Here is a tiny trained network, its code and every weight. The questions are about switching its units off for an input and a class, where a switched-off unit gives its printed mean instead of its output.

import numpy as np


def w(rows, s, z=0):
    codes = np.array(rows[::2]) - 128.0
    scale = np.full(codes.shape[1], s)
    scale[-1] = z or s
    return codes * scale


def f(y):
    return np.maximum(y, 0)


def log_softmax(a):
    a = a - a.max(-1, keepdims=True)
    return a - np.log(np.exp(a).sum(-1, keepdims=True))


def net(x, mask):
    res = np.array(x, float).reshape(1, 6) / 4 @ E
    y = f(res @ A[0][:, :-1].T + A[0][:, -1])
    res = res + np.where(mask, y, B[0][:, -1]) @ B[0][:, :-1]
    return log_softmax(res[-1] @ U[:, :-1].T + U[:, -1])


A, B = {}, {}
E = w([
[129,128,130],'x0',
[128,126,127],'x1',
[213,230,142],'x2',
[183,94,2],'x3',
[208,36,191],'x4',
[130,127,128],'x5',
],0.005)
A[0] = w([
[230,2,199,104],'neuron 0',
[52,150,200,105],'neuron 1',
[172,103,50,80],'neuron 2',
[174,80,160,60],'neuron 3',
[29,43,111,67],'neuron 4',
[99,146,180,79],'neuron 5',
[191,184,137,81],'neuron 6',
[28,158,60,130],'neuron 7',
[61,210,71,67],'neuron 8',
[113,100,130,230],'neuron 9',
[142,102,159,254],'neuron 10',
[223,200,144,75],'neuron 11',
[85,141,255,85],'neuron 12',
[136,106,75,119],'neuron 13',
[152,104,19,85],'neuron 14',
[33,15,120,107],'neuron 15',
],0.0081,0.0054)
B[0] = w([
[3,81,182,220],'neuron 0',
[165,58,94,170],'neuron 1',
[167,63,111,161],'neuron 2',
[65,115,161,142],'neuron 3',
[184,160,219,169],'neuron 4',
[147,79,127,141],'neuron 5',
[156,153,194,150],'neuron 6',
[37,118,142,189],'neuron 7',
[47,98,180,162],'neuron 8',
[139,179,62,229],'neuron 9',
[121,207,2,254],'neuron 10',
[170,167,216,165],'neuron 11',
[179,42,91,178],'neuron 12',
[152,95,109,157],'neuron 13',
[176,51,100,173],'neuron 14',
[190,187,196,194],'neuron 15',
],0.029,0.0055)
U = w([
[24,71,171,59],'0',
[205,2,104,35],'1',
[201,177,220,79],'2',
[117,152,83,252],'3',
[115,148,82,208],'4',
[122,144,79,137],'5',
],0.0088,0.0029)

Each question gives the input, the list of numbers given to net, and the class t.
The units are the neurons (one row each of A and B). Each row of codes is followed by its name. A weight is (code - 128) times the scale printed after its matrix; where a second scale follows, it is the last column's (A, B and U).
mask holds one flag per neuron, in row order. A switched-off neuron (its flag False) gives its mean, the last column of its row in B, instead of its output. The means were averaged over made-up inputs and are rounded, as every weight is.
A unit's drop is (log p(t) with every unit on - log p(t) with that unit switched off) / (log p(t) with every unit on - log p(t) with every unit switched off).
The circuit of an input: a set's keep is (log p(t) with only the set's units on - log p(t) with every unit switched off) / (log p(t) with every unit on - log p(t) with every unit switched off). Starting from the 12 units with the biggest drops (on a tie, the unit counted first), units are removed one at a time, each time the one whose removal leaves the highest keep (on an exact tie, the one counted first), for as long as the keep stays at least 0.8.
circuit, biggest first: the units of the circuit, biggest drop first
unit that matters most: the unit with the biggest drop
k most important neurons: the k neurons with the biggest drops, biggest first
drop of u: that unit's drop, to one decimal
input [1,-1,6,-1,-1,-2], class 2: unit that matters most	neuron 11
input [7,-3,7,8,6,-2], class 1: 4 most important neurons	(neuron 2; neuron 14; neuron 15; neuron 7)
input [2,0,8,7,-3,-3], class 2: 4 most important neurons	(neuron 11; neuron 6; neuron 12; neuron 1)
input [5,4,2,2,-6,5], class 0: 3 most important neurons	(neuron 8; neuron 10; neuron 7)
input [5,6,-6,-5,-8,4], class 0: 3 most important neurons	(neuron 7; neuron 8; neuron 10)
input [-2,2,6,-4,-2,6], class 2: 2 most important neurons	(neuron 11; neuron 6)
input [-2,0,5,3,0,3], class 2: circuit, biggest first	(neuron 11; neuron 6)
input [1,-1,-4,-6,2,0], class 1: 2 most important neurons	(neuron 12; neuron 1)
input [6,-7,7,5,2,-5], class 2: 2 most important neurons	(neuron 11; neuron 6)
input [3,-7,8,-7,-4,1], class 2: 3 most important neurons	(neuron 11; neuron 6; neuron 14)
input [-5,-8,-8,-5,-5,1], class 2: 2 most important neurons	(neuron 15; neuron 4)
input [1,-5,2,-7,-2,-6], class 1: circuit, biggest first	(neuron 12; neuron 1)
input [3,7,8,8,2,-2], class 1: 4 most important neurons	(neuron 14; neuron 2; neuron 15; neuron 4)
input [0,-5,-3,2,6,3], class 0: 2 most important neurons	(neuron 0; neuron 3)
input [-1,3,-8,-7,-4,3], class 2: 3 most important neurons	(neuron 15; neuron 4; neuron 14)
input [2,-3,4,-2,6,4], class 0: 4 most important neurons	(neuron 0; neuron 15; neuron 3; neuron 9)
input [6,-1,-7,-8,4,6], class 1: circuit, biggest first	(neuron 12)
input [5,2,-1,-1,7,-4], class 0: 2 most important neurons	(neuron 0; neuron 3)
input [-7,-7,3,-7,-5,-4], class 1: 3 most important neurons	(neuron 12; neuron 1; neuron 0)
input [3,-6,-4,3,8,-3], class 0: circuit, biggest first	(neuron 0)
input [3,3,7,4,-4,6], class 2: circuit, biggest first	(neuron 11; neuron 10)
input [1,8,7,-8,-7,-4], class 1: circuit, biggest first	(neuron 12; neuron 1)
input [-3,-4,-8,2,8,-4], class 0: drop of neuron 12	0.0
input [-5,-6,2,-6,4,3], class 1: drop of neuron 5	0.1
input [4,5,2,-8,1,0], class 1: drop of neuron 12	0.5
input [-6,1,2,-6,5,2], class 1: drop of neuron 13	-0.1
input [3,-5,7,2,-8,4], class 0: unit that matters most	neuron 8
